Here is a tiny trained network, its code and every weight. The questions are about switching its units off for an input and a target symbol, where a switched-off unit gives its printed mean instead of its output.

import numpy as np


def w(rows, s, z=0):
    codes = np.array(rows[::2]) - 128.0
    scale = np.full(codes.shape[1], s)
    scale[-1] = z or s
    return codes * scale


def norm(h):
    return h / np.sqrt((h * h).mean(-1, keepdims=True) + 1e-5)


def f(y):
    return y / 2 * (1 + np.tanh(0.7978845608 * (y + 0.044715 * y**3)))


def softmax(a):
    e = np.exp(a - a.max(-1, keepdims=True))
    return e / e.sum(-1, keepdims=True)


def log_softmax(a):
    a = a - a.max(-1, keepdims=True)
    return a - np.log(np.exp(a).sum(-1, keepdims=True))


def net(x, mask):
    ids = ['ΞΨαβδεζημτ'.index(c) for c in x.split()]
    T = len(ids)
    res = E[ids] + P[:T]
    q, k, v = (norm(res) @ M[0].T for M in (Q, K, V))
    z = softmax(np.where(np.tri(T) > 0, q @ k.T / 4**0.5, -1e9)) @ v
    res = res + np.where(mask[0], z, O[0][:, -1]) @ O[0][:, :-1]
    y = f(norm(res) @ A[0][:, :-1].T + A[0][:, -1])
    res = res + np.where(mask[1:9], y, B[0][:, -1]) @ B[0][:, :-1]
    return log_softmax(norm(res)[-1] @ U[:, :-1].T + U[:, -1])


Q, K, V, O, A, B = {}, {}, {}, {}, {}, {}
E = w([
[125,234,240,67],'Ξ',
[233,80,149,47],'Ψ',
[115,132,138,90],'α',
[237,79,150,49],'β',
[67,135,117,86],'δ',
[77,80,150,253],'ε',
[148,142,73,108],'ζ',
[219,93,150,51],'η',
[2,237,119,251],'μ',
[109,65,84,170],'τ',
],0.0069)
P = w([
[248,134,145,175],'0',
[200,35,249,145],'1',
[186,57,254,144],'2',
[182,70,249,133],'3',
[194,86,237,114],'4',
[193,108,228,117],'5',
[200,121,214,96],'6',
[195,132,207,99],'7',
[205,141,204,94],'8',
[188,130,194,88],'9',
],0.0024)
Q[0] = w([
[44,168,68,163],'head 0',
[148,150,8,59],'head 0',
[130,188,98,181],'head 0',
[118,32,114,254],'head 0',
],0.0076)
K[0] = w([
[146,118,170,157],'head 0',
[244,103,96,139],'head 0',
[158,85,184,27],'head 0',
[37,2,102,67],'head 0',
],0.0076)
V[0] = w([
[143,255,143,96],'head 0',
[152,117,54,26],'head 0',
[222,80,96,177],'head 0',
[80,145,129,90],'head 0',
],0.005)
O[0] = w([
[66,171,186,175,124],'head 0',
[103,2,208,114,1],'head 0',
[101,123,107,83,161],'head 0',
[186,118,142,214,84],'head 0',
],0.006,0.0013)
A[0] = w([
[181,71,133,108,163],'neuron 0',
[162,84,85,112,106],'neuron 1',
[23,209,159,142,4],'neuron 2',
[96,136,72,255,193],'neuron 3',
[196,95,197,145,150],'neuron 4',
[205,165,194,93,80],'neuron 5',
[103,174,124,17,138],'neuron 6',
[83,146,102,215,217],'neuron 7',
],0.0066,0.0024)
B[0] = w([
[25,179,113,202,229],'neuron 0',
[3,185,157,188,157],'neuron 1',
[65,231,110,153,204],'neuron 2',
[216,103,118,53,244],'neuron 3',
[83,192,110,221,231],'neuron 4',
[79,138,73,57,246],'neuron 5',
[208,68,145,83,252],'neuron 6',
[230,41,83,126,217],'neuron 7',
],0.0042,0.0025)
U = w([
[100,214,192,133,127],'Ξ',
[126,106,138,120,24],'Ψ',
[89,138,163,149,38],'α',
[128,103,138,120,2],'β',
[119,129,181,189,162],'δ',
[254,89,52,97,213],'ε',
[46,86,124,92,155],'ζ',
[117,112,141,119,60],'η',
[149,230,43,159,164],'μ',
[85,103,8,109,223],'τ',
],0.0092,0.0031)

Each question gives the input, a string of symbols that net reads in full, and the target symbol t.
The units are the heads (4 rows each of Q, K, V and O) and the neurons (one row each of A and B). Each row of codes is followed by its name. A weight is (code - 128) times the scale printed after its matrix; where a second scale follows, it is the last column's (O, A, B and U).
mask holds one flag per unit, heads first, then neurons. A switched-off unit (its flag False) gives its mean, the last column of its rows in O or B, instead of its output. The means were averaged over made-up inputs and are rounded, as every weight is.
A unit's drop is (log p(t) with every unit on - log p(t) with that unit switched off) / (log p(t) with every unit on - log p(t) with every unit switched off).
The circuit of an input: a set's keep is (log p(t) with only the set's units on - log p(t) with every unit switched off) / (log p(t) with every unit on - log p(t) with every unit switched off). Starting from all 9 units, units are removed one at a time, each time the one whose removal leaves the highest keep (on an exact tie, the one counted first), for as long as the keep stays at least 0.8.
circuit, biggest first: the units of the circuit, biggest drop first
most important unit: the unit with the biggest drop
top k neurons: the k neurons with the biggest drops, biggest first
drop of u: that unit's drop, to one decimal
input δ Ξ τ Ψ, target δ: circuit, biggest first -> head 0; neuron 4; neuron 0; neuron 3
input μ α η, target μ: circuit, biggest first -> head 0; neuron 4; neuron 3
input ε ε α, target ε: circuit, biggest first -> head 0; neuron 6
input Ξ ζ Ξ β ε δ η, target Ξ: circuit, biggest first -> neuron 7; neuron 4; neuron 0; head 0
input Ξ δ β δ, target Ξ: top 2 neurons -> neuron 2; neuron 0
input η Ψ ζ μ β α τ ε, target ε: circuit, biggest first -> neuron 3; head 0
input τ Ξ τ Ψ δ τ ε δ δ δ, target ε: most important unit -> neuron 6
input Ξ τ δ, target Ξ: top 2 neurons -> neuron 2; neuron 5
input ε μ Ψ μ α, target μ: top 2 neurons -> neuron 3; neuron 7
input δ Ξ η, target δ: circuit, biggest first -> head 0; neuron 4
input Ψ β ε α ζ β ε ε μ ζ, target ζ: circuit, biggest first -> head 0; neuron 7
input μ Ξ δ, target μ: top 2 neurons -> neuron 2; neuron 7
input β Ξ μ Ξ ζ μ η Ξ α η, target Ξ: top 4 neurons -> neuron 7; neuron 4; neuron 3; neuron 0
input ε α Ψ ε δ, target ε: circuit, biggest first -> neuron 6
input Ξ α β Ξ Ψ, target Ξ: drop of head 0 -> 0.2
input η ζ ζ, target ζ: drop of head 0 -> 0.5
input β Ξ μ μ β, target μ: drop of neuron 3 -> 0.1
input μ Ψ η α μ Ψ, target μ: drop of neuron 1 -> 0.0
